Each row is followed by its group and then its class within the group.
[-19,-16,19,-12,-1,-13,-9,-1,2,25,-6,-13,-30,-21,-43,12,-11,-10,0,13,0,-49,-8,3,-15,-30,11,54,-15,-3,-2,-3,7,-4,11,-18,-36]	ns:(39)
[-6,-13,19,-2,0,-21,-11,0,-11,3,1,-3,-22,-17,-38,4,6,0,-6,15,11,-28,-5,8,-16,-29,-19,39,-19,-8,6,-7,-4,-6,-3,-6,-13]	ns:(39)
[9,-7,6,2,-3,-15,-4,1,5,-7,-5,-9,-44,-23,-23,16,-19,-45,9,8,1,-43,-8,0,10,-9,-4,50,-23,-9,11,-7,0,1,48,-25,-2]	Sf:(38)
[-14,-7,14,0,11,-12,-8,9,2,-7,-16,1,-13,-22,-27,17,-8,-12,7,9,3,-31,-3,21,3,-8,-17,53,-26,-29,10,-4,-29,-3,40,-9,13]	Sf:(38)
[0,-6,22,3,-5,-21,-8,-1,-5,-3,-9,3,-19,-15,-27,-4,1,-14,-6,6,6,-21,0,9,-32,-42,-24,41,-12,-27,9,0,2,-13,-1,-17,-16]	ns:(39)
[4,-14,12,4,-12,-12,-4,-5,6,-4,12,6,-30,-18,-31,16,-11,-13,-3,4,7,-28,-7,5,6,-45,-7,28,-12,-22,5,1,0,-13,36,-36,-25]	ns:(47)
[-24,-2,17,15,14,-17,-18,-8,-8,-14,-16,1,0,25,-16,-13,23,-5,-2,3,4,12,25,24,15,-6,6,26,-12,-55,-25,-18,-36,19,-4,8,45]	Sf:(35)
[-13,-7,4,5,16,-17,-12,11,-14,-7,-4,-11,-11,-14,-28,6,15,-5,-6,7,6,-15,-8,14,-11,-44,-20,39,-17,-36,-10,0,-7,5,3,-20,-2]	ns:(47)
[12,-16,26,-14,-5,-10,-14,-3,2,6,4,-17,-19,-29,-47,-2,0,-1,-2,8,6,-36,-8,5,-7,-33,-14,56,-7,-14,20,-1,27,-7,7,-19,-29]	ns:(39)
[-3,-13,11,3,2,-15,0,1,0,3,-5,-12,-15,-18,-31,16,-6,-26,-20,16,10,-23,-25,16,-8,-38,-12,34,-19,-23,3,0,-1,-6,33,-25,-16]	ns:(47)
[-6,-25,36,-13,0,-28,-18,-14,-4,-2,3,-12,-38,-33,-63,16,7,-5,14,16,16,-54,-4,22,-9,-71,-12,82,-22,-33,7,2,-9,-20,19,-33,-25]	ns:(39)
[-15,-8,13,1,6,-9,-7,-4,-6,4,5,2,-11,-11,-18,1,21,-3,-7,1,9,-16,5,9,-8,-33,-12,22,-2,-21,-7,-2,6,-2,4,-6,5]	ns:(47)
[-3,-11,17,1,-25,-9,11,1,0,-14,-16,-4,-24,-16,-34,2,0,-11,17,3,4,-46,28,20,1,-3,-11,49,-19,-33,11,-2,-19,12,10,0,19]	Sf:(38)
[-1,8,17,5,2,-9,-13,1,-10,15,3,-6,-16,-24,-32,7,-4,8,2,13,7,-28,-5,16,-14,-28,-3,47,-11,-19,10,4,4,-20,10,-18,-9]	ns:(45)
[-5,-9,9,6,7,-15,-2,7,-5,-2,-23,10,-20,-19,-20,12,9,-9,0,5,-11,-19,6,17,83,-1,-5,52,-14,-35,2,-4,-13,16,7,-1,21]	Sf:(42)
[2,-16,13,0,-2,-15,-1,-2,-20,5,10,4,-8,-7,-30,13,8,-10,6,10,6,-18,-8,11,-3,-28,-5,22,-4,1,5,-3,0,-14,16,-23,-31]	ns:(47)
[-4,0,15,-4,-7,-18,-5,13,8,-1,-12,-4,-27,-17,-31,8,-7,-16,1,0,1,-39,-3,11,-2,-9,-20,66,-21,-7,12,-7,-8,-5,42,-6,-3]	Sf:(42)
[-11,-26,16,12,-4,-8,9,1,-12,2,1,-10,-12,-17,-31,8,9,-10,-2,12,15,-4,-10,21,-10,-31,-16,39,-19,-26,-1,-5,2,19,8,-8,-15]	ns:(47)
[-14,14,21,2,7,-17,-18,8,-17,-3,-8,2,-17,-21,-31,11,25,-4,0,-1,-2,-25,3,22,-10,-16,-12,47,-16,-23,6,17,-5,5,-6,-1,-19]	ns:(39)
[-7,-21,13,13,-4,-12,-23,-2,-8,1,-5,-15,-18,-21,-27,7,14,-3,5,10,3,-16,-4,20,-20,-21,-12,48,-9,-40,3,5,0,-4,-6,-8,-3]	ns:(39)
[-6,-12,25,-3,5,-16,-15,2,-2,2,-7,-4,-9,-51,-33,2,2,-13,6,7,1,-28,-6,0,-18,-28,-9,47,-10,-15,4,3,3,1,-17,-4,-25]	ns:(39)
[-27,-24,19,30,20,-22,-12,-7,-21,-13,6,-5,10,2,2,1,43,6,-2,11,16,2,12,33,-20,-28,-26,23,-8,-67,-30,-7,-27,19,-20,8,11]	ns:(47)
[-17,-7,26,4,11,-27,-16,5,0,18,-2,-14,-11,-15,-26,2,17,-4,3,5,7,-25,2,12,-12,-17,-13,28,-17,-25,2,9,4,0,-7,0,-7]	ns:(39)
